Below is a small trained network, with its code and all its weights. Each question gives an input and a target symbol and asks what happens when units are switched off, that is, made to give their printed mean instead of their output.

import numpy as np


def w(rows, s, z=0):
    codes = np.array(rows[::2]) - 128.0
    scale = np.full(codes.shape[1], s)
    scale[-1] = z or s
    return codes * scale


def norm(h):
    return h / np.sqrt((h * h).mean(-1, keepdims=True) + 1e-5)


def f(y):
    return y / 2 * (1 + np.tanh(0.7978845608 * (y + 0.044715 * y**3)))


def softmax(a):
    e = np.exp(a - a.max(-1, keepdims=True))
    return e / e.sum(-1, keepdims=True)


def log_softmax(a):
    a = a - a.max(-1, keepdims=True)
    return a - np.log(np.exp(a).sum(-1, keepdims=True))


def net(x, mask):
    ids = ['αβδεζημξτω'.index(c) for c in x.split()]
    T = len(ids)
    res = E[ids] + P[:T]
    q, k, v = (norm(res) @ M[0].T for M in (Q, K, V))
    z = softmax(np.where(np.tri(T) > 0, q @ k.T / 3**0.5, -1e9)) @ v
    res = res + np.where(mask[0], z, O[0][:, -1]) @ O[0][:, :-1]
    y = f(norm(res) @ A[0][:, :-1].T + A[0][:, -1])
    res = res + np.where(mask[1:17], y, B[0][:, -1]) @ B[0][:, :-1]
    return log_softmax(norm(res)[-1] @ U[:, :-1].T + U[:, -1])


Q, K, V, O, A, B = {}, {}, {}, {}, {}, {}
E = w([
[22,184,102,248,135],'α',
[94,31,87,143,40],'β',
[12,174,131,219,178],'δ',
[84,42,138,169,107],'ε',
[71,26,89,178,84],'ζ',
[26,176,135,162,213],'η',
[111,131,238,123,144],'μ',
[76,35,206,154,188],'ξ',
[117,107,162,57,127],'τ',
[162,145,168,166,77],'ω',
],0.012)
P = w([
[100,141,237,68,70],'0',
[132,16,167,132,139],'1',
[149,52,149,127,158],'2',
[193,41,125,128,157],'3',
[210,61,92,131,200],'4',
[231,54,80,139,214],'5',
[254,56,59,153,236],'6',
],0.0056)
Q[0] = w([
[167,6,180,122,104],'H0',
[25,180,145,220,129],'H0',
[27,151,163,93,149],'H0',
],0.011)
K[0] = w([
[249,142,124,114,185],'H0',
[80,157,142,71,88],'H0',
[116,156,162,108,38],'H0',
],0.017)
V[0] = w([
[164,136,230,70,154],'H0',
[180,164,89,214,66],'H0',
[97,151,142,255,169],'H0',
],0.0099)
O[0] = w([
[210,145,84,213,82,254],'H0',
[75,50,173,132,2,25],'H0',
[124,148,214,176,135,183],'H0',
],0.011,0.0033)
A[0] = w([
[63,187,186,146,177,59],'N0',
[114,86,112,190,147,122],'N1',
[204,99,136,123,53,36],'N2',
[112,146,239,95,111,144],'N3',
[82,120,114,139,172,93],'N4',
[157,208,214,146,107,142],'N5',
[148,183,90,122,171,86],'N6',
[185,212,85,122,159,171],'N7',
[186,97,196,117,63,50],'N8',
[153,150,159,142,42,2],'N9',
[186,122,84,38,155,10],'N10',
[148,135,82,142,127,102],'N11',
[210,119,131,59,165,71],'N12',
[151,109,66,70,65,156],'N13',
[107,10,124,50,139,34],'N14',
[76,126,93,161,110,108],'N15',
],0.014,0.0042)
B[0] = w([
[152,158,126,106,38,204],'N0',
[158,157,178,64,149,252],'N1',
[137,52,183,103,62,175],'N2',
[185,74,76,163,97,191],'N3',
[132,80,168,110,133,181],'N4',
[157,53,48,19,150,183],'N5',
[71,150,166,141,90,196],'N6',
[82,117,109,141,53,254],'N7',
[48,108,159,137,14,178],'N8',
[91,49,157,89,158,156],'N9',
[20,137,102,155,147,151],'N10',
[103,77,117,160,100,164],'N11',
[51,24,117,200,206,157],'N12',
[123,190,185,182,35,157],'N13',
[148,169,67,38,150,210],'N14',
[166,96,114,101,255,163],'N15',
],0.0079,0.0063)
U = w([
[122,44,184,145,51,123],'α',
[255,185,163,77,96,13],'β',
[147,223,108,85,70,196],'δ',
[69,107,33,165,123,191],'ε',
[252,131,58,153,86,47],'ζ',
[163,72,161,200,202,30],'η',
[94,177,145,134,112,146],'μ',
[131,171,134,136,114,84],'ξ',
[114,65,62,45,181,126],'τ',
[95,151,199,89,162,250],'ω',
],0.0097,0.0015)

Each question gives the input, a string of symbols that net reads in full, and the target symbol t.
The units are the heads (3 rows each of Q, K, V and O) and the neurons (one row each of A and B). Each row of codes is followed by its name. A weight is (code - 128) times the scale printed after its matrix; where a second scale follows, it is the last column's (O, A, B and U).
mask holds one flag per unit, heads first, then neurons. A switched-off unit (its flag False) gives its mean, the last column of its rows in O or B, instead of its output. The means were averaged over made-up inputs and are rounded, as every weight is.
A unit's drop is (log p(t) with every unit on - log p(t) with that unit switched off) / (log p(t) with every unit on - log p(t) with every unit switched off).
The circuit of an input: a set's keep is (log p(t) with only the set's units on - log p(t) with every unit switched off) / (log p(t) with every unit on - log p(t) with every unit switched off). Starting from the 12 units with the biggest drops (on a tie, the unit counted first), units are removed one at a time, each time the one whose removal leaves the highest keep (on an exact tie, the one counted first), for as long as the keep stays at least 0.8.
circuit, biggest first: the units of the circuit, biggest drop first
top k neurons: the k neurons with the biggest drops, biggest first
drop of u: that unit's drop, to one decimal
input ω ζ ξ η ε, target η: circuit, biggest first	[H0]
input α τ ω ζ α, target α: top 3 neurons	[N0, N3, N14]
input δ ε ξ ξ η, target β: top 2 neurons	[N0, N5]
input ω β β ζ ε η ζ, target ω: circuit, biggest first	[H0, N1]
input ω ξ ζ ζ ζ ζ, target τ: circuit, biggest first	[H0, N14]
input α η ζ ε δ, target α: top 2 neurons	[N0, N3]
input ζ α ζ ξ η, target ω: circuit, biggest first	[H0, N5]
input ω ζ ζ ε, target τ: top 4 neurons	[N14, N0, N13, N6]
input α ζ ω α, target α: top 3 neurons	[N0, N3, N5]
input η α δ ζ α, target δ: top 2 neurons	[N0, N12]
input ε τ β, target ε: top 2 neurons	[N10, N12]
input ζ ε ω α ε δ, target ω: drop of H0	0.4
input β ω μ δ α, target τ: drop of H0	1.1
input δ ω ζ α, target β: drop of H0	0.6
input α ε ξ α ξ α ω, target α: circuit, biggest first	[H0]
